Below is a small trained network, with its code and all its weights. Each question gives an input and a class and asks what happens when units are switched off, that is, made to give their printed mean instead of their output.

import numpy as np


def w(rows, s, z=0):
    codes = np.array(rows[::2]) - 128.0
    scale = np.full(codes.shape[1], s)
    scale[-1] = z or s
    return codes * scale


def f(y):
    return np.maximum(y, 0)


def log_softmax(a):
    a = a - a.max(-1, keepdims=True)
    return a - np.log(np.exp(a).sum(-1, keepdims=True))


def net(x, mask):
    res = np.array(x, float).reshape(1, 5) / 4 @ E
    y = f(res @ A[0][:, :-1].T + A[0][:, -1])
    res = res + np.where(mask, y, B[0][:, -1]) @ B[0][:, :-1]
    return log_softmax(res[-1] @ U[:, :-1].T + U[:, -1])


A, B = {}, {}
E = w([
[117,144,129,142,123],'x0',
[133,121,124,120,128],'x1',
[75,93,223,73,15],'x2',
[215,108,118,255,14],'x3',
[46,12,72,193,138],'x4',
],0.0091)
A[0] = w([
[81,142,141,99,86,112],'n1',
[189,181,137,100,149,80],'n2',
[64,111,144,95,192,194],'n3',
[107,165,201,125,95,55],'n4',
[196,120,110,166,80,169],'n5',
[194,144,91,174,76,233],'n6',
[51,125,145,82,181,153],'n7',
[121,103,154,115,55,109],'n8',
[50,165,136,97,175,193],'n9',
[201,204,128,102,87,121],'n10',
[122,109,96,184,191,61],'n11',
[90,59,86,134,141,121],'n12',
[153,134,133,178,123,140],'n13',
[194,224,127,35,65,101],'n14',
[77,103,222,140,95,7],'n15',
[164,169,70,186,123,86],'n16',
[115,155,114,59,158,138],'n17',
[156,104,142,161,58,170],'n18',
[193,174,65,178,226,33],'n19',
[22,208,148,89,186,211],'n20',
[111,76,80,114,128,132],'n21',
[182,111,139,194,82,181],'n22',
[27,1,92,211,139,106],'n23',
[164,109,141,161,69,167],'n24',
[137,105,92,198,21,203],'n25',
[92,85,178,97,54,29],'n26',
[227,174,212,96,162,146],'n27',
[46,80,112,187,92,73],'n28',
[73,57,100,170,122,104],'n29',
[179,216,143,117,133,117],'n30',
[188,152,44,149,189,26],'n31',
[151,148,86,171,172,33],'n32',
],0.0096,0.0012)
B[0] = w([
[81,101,187,64,151,168],'n1',
[132,153,98,150,83,189],'n2',
[177,104,142,132,177,201],'n3',
[92,174,143,111,97,176],'n4',
[174,32,163,120,207,201],'n5',
[171,63,174,148,173,210],'n6',
[194,48,139,169,202,205],'n7',
[41,112,199,47,172,184],'n8',
[178,3,135,176,182,201],'n9',
[141,145,46,209,59,206],'n10',
[62,195,140,107,88,184],'n11',
[184,195,80,156,62,183],'n12',
[147,54,136,121,169,168],'n13',
[186,169,48,141,70,232],'n14',
[80,183,182,69,116,184],'n15',
[92,118,155,82,180,191],'n16',
[212,81,104,150,165,191],'n17',
[156,83,148,102,185,197],'n18',
[27,210,227,31,112,232],'n19',
[183,87,126,170,214,228],'n20',
[153,196,56,136,91,165],'n21',
[194,83,139,142,207,209],'n22',
[133,171,48,183,11,246],'n23',
[144,53,153,120,171,193],'n24',
[112,62,126,126,225,231],'n25',
[31,173,188,59,90,197],'n26',
[151,159,99,208,38,220],'n27',
[122,179,79,171,103,194],'n28',
[173,173,72,155,49,194],'n29',
[160,201,91,166,52,201],'n30',
[19,154,235,30,118,210],'n31',
[61,133,162,65,129,181],'n32',
],0.0058,0.011)
U = w([
[226,48,140,199,246,253],'0',
[183,203,44,242,17,31],'1',
[43,177,211,36,124,89],'2',
],0.011,0.00032)

Each question gives the input, the list of numbers given to net, and the class t.
The units are the neurons (one row each of A and B). Each row of codes is followed by its name. A weight is (code - 128) times the scale printed after its matrix; where a second scale follows, it is the last column's (A, B and U).
mask holds one flag per neuron, in row order. A switched-off neuron (its flag False) gives its mean, the last column of its row in B, instead of its output. The means were averaged over made-up inputs and are rounded, as every weight is.
A unit's drop is (log p(t) with every unit on - log p(t) with that unit switched off) / (log p(t) with every unit on - log p(t) with every unit switched off).
The circuit of an input: a set's keep is (log p(t) with only the set's units on - log p(t) with every unit switched off) / (log p(t) with every unit on - log p(t) with every unit switched off). Starting from the 12 units with the biggest drops (on a tie, the unit counted first), units are removed one at a time, each time the one whose removal leaves the highest keep (on an exact tie, the one counted first), for as long as the keep stays at least 0.8.
circuit, biggest first: the units of the circuit, biggest drop first
most important unit: the unit with the biggest drop
top k neurons: the k neurons with the biggest drops, biggest first
drop of u: that unit's drop, to one decimal
input [-7,-1,6,7,5], class 0: most important unit -> n25
input [7,8,-4,-2,4], class 1: circuit, biggest first -> [n23, n25]
input [1,3,-7,-5,-7], class 1: top 2 neurons -> [n27, n30]
input [-7,5,-8,-6,3], class 2: top 2 neurons -> [n19, n31]
input [-1,3,8,6,6], class 2: top 2 neurons -> [n26, n8]
input [0,7,6,-6,4], class 0: top 3 neurons -> [n7, n19, n9]
input [-6,-4,4,1,4], class 1: top 3 neurons -> [n23, n19, n31]
input [0,-8,-4,-7,-8], class 1: top 2 neurons -> [n27, n30]
input [6,-2,6,-8,-8], class 0: top 3 neurons -> [n20, n9, n7]
input [-6,6,-7,1,-6], class 2: top 3 neurons -> [n19, n31, n23]
input [-1,-7,8,8,-7], class 0: drop of n6 -> 0.1
input [7,1,5,-2,6], class 1: drop of n23 -> 0.4
input [-4,-6,-7,-4,-4], class 2: drop of n19 -> 0.4
input [2,-5,-4,-5,8], class 1: drop of n23 -> 0.1
input [6,-2,-8,3,-5], class 2: circuit, biggest first -> [n19]
